[[142 135 138 130 147 124 128 130 148 129 138]
 [123 131 130 129 122 127 130 127 126 128 127]
 [127 124 116 138 127 132 121 127 132 142 126]
 [123 154 146 138 121 117 137 118 137 134 133]
 [128 125 124 113 135 136 127 121 129 147 124]
 [128 132 136 112 132 120 144 126 122 114 135]
 [136 126 113 129 124 118 121 144 158 126 126]] >> 113

[[111 124 134 121 144 135 125 118 122]
 [122 117 126 120 126 142 138 124 115]
 [134 123 142 124 137 130 133 133 117]
 [123 112 126 142 134 129 110 120 112]
 [129 117 123 123 127 141 113 135 121]
 [133 111 130 136 126 127 141 116 128]
 [115 114 126 133 121 128 113 120 108]
 [133 122 135 137 140 136 115 115 122]
 [113 119 123 144 122 129 126 136 131]
 [125 128 130 130 135 127 107 132 114]] >> 130

[[112 123 111 132 137 125 124 134]
 [131 124 141 139 126 124 127 125]
 [118 128 128 127 134 137 128 125]
 [125 123 127 132 128 140 128 131]
 [105 116 105 127 136 117 129 125]
 [124 130 132 128 135 149 125 132]
 [113 117 112 136 133 114 127 130]] >> 112

[[117 102 154 138 114 113 136 101 121 102 153 126 118 141 114]
 [136 154 152 115 119 110 103 140 121 141 102 150 146 115 112]
 [144 149 128 102 107 137 112 151 115 104 121 140 118 124 102]
 [142 110 124 152 132 128 130 155 123 120 112 133 129 134 105]
 [152 156 155 140 104 136 151 118 106 142 137 123 132 145 106]
 [145 153 131 105 104 142 144 146 135 147 131 142 107 112 131]
 [153 140 119 137 129 124 119 147 125 116 123 151 129 127 149]
 [134 120 102 103 147 117 107 138 121 135 116 138 100 106 116]
 [109 101 121 109 118 144 103 106 149 147 137 131 128 105 147]] >> 121

[[127 119 132 118 118 122 128 128 126 133]
 [154 139 134 122 145 108 141 121 130 140]
 [129 130 125 134 140 117 143 132 114 128]
 [145 142 123 104 111 113 105 122 116 124]
 [142 138 124 106 112 116 109 123 118 125]
 [111 127 128 119 123 127 129 133 132 136]] >> 128

[[140 118 108 127 131 128]
 [134 126 129 126 136 133]
 [133 117 117 134 136 126]
 [143 125 152 127 142 112]
 [135 128 118 125 126 131]] >> 118

[[124 123 120 112 105 105 120 137 151 154 149 137 127 122]
 [126 118 105 134 150 137 121 105 121 150 139 131 112 106]
 [125 123 120 112 105 106 121 138 151 154 148 136 126 121]
 [124 122 114 106 107 121 143 152 148 135 127 120 114 104]
 [125 122 108 105 124 150 154 137 127 119 107 106 128 147]
 [126 116 107 150 142 127 106 120 151 136 124 101 134 150]
 [125 119 107 117 150 151 130 120 106 112 142 150 135 128]
 [127 117 105 136 150 135 120 104 125 151 137 130 108 111]
 [124 108 127 150 123 105 138 139 123 101 150 136 119 111]
 [126 122 109 104 121 147 155 139 128 121 109 104 121 143]
 [126 116 108 151 141 126 105 122 150 135 122 100 138 149]] >> 108
---
[107 138 133 129 139]: 107
[144 146 138 107]: 144
[128 135 141 144 151 142 126]: 128
[100 111 135 140 126 136 111]: 100
[130 124 142 142  99 132]: 130
[122 122 132 153 113]: 122
[119 103 134 132 104 115]: 119
---
((129, 128, 130, 149, 148), (153, 131, 128, 128, 142), (128, 129, 147, 149, 129)): 129
((105, 127, 128, 127, 117), (140, 127, 134, 128, 125), (151, 132, 130, 123, 133)): 133
((123, 130, 131, 127, 123, 128, 131), (133, 110, 115, 124, 133, 133, 122), (131, 107, 109, 125, 128, 135, 119)): 119
((144, 112, 127, 113), (150, 119, 129, 124), (123, 113, 115, 124)): 124
((133, 105, 128, 123, 137, 127), (122, 124, 124, 120, 133, 132), (117, 132, 126, 134, 130, 123)): 123
((147, 139, 110, 137), (120, 121, 139, 125), (133, 107, 138, 101)): 101
((125, 107, 137, 137, 124, 138), (126, 107, 136, 135, 125, 139), (122, 112, 137, 140, 124, 136)): 136
((117, 131, 103, 106), (113, 113, 114, 106), (130, 113, 158, 140)): 140
((125, 119, 133, 109, 133, 140, 128), (126, 101, 133, 128, 138, 151, 126), (122, 123, 141, 108, 140, 140, 120)): 120
---
[[116 122 133 115 139 105]
 [114 122 132 117 147 112]
 [120 116 114 146 115 137]] -> 116, 137

[106 155 136 104] -> 106, 104

[[127 130 124 130 130]
 [143 143 131 104 121]] -> 127, 121

[107 110 115 124 155 137 119] -> 107, 119

[[134 106 135 128 134]
 [122 129 139 125 129]
 [123 154 139 144 138]] -> 134, 138

[106 148 144 102 149 137] -> 106, 137

[104 143 131 114 128 130] -> 104, 130
---
[127 131 126 158 136] -> 127
[105 105 119 114 108 130 105] -> 105
[152 146 139 151 141 147 142] -> 152
[121 110 101 126 122] -> 121
[107 101 110 104 116] -> 107
[112 103 119 117 107 137] -> 112
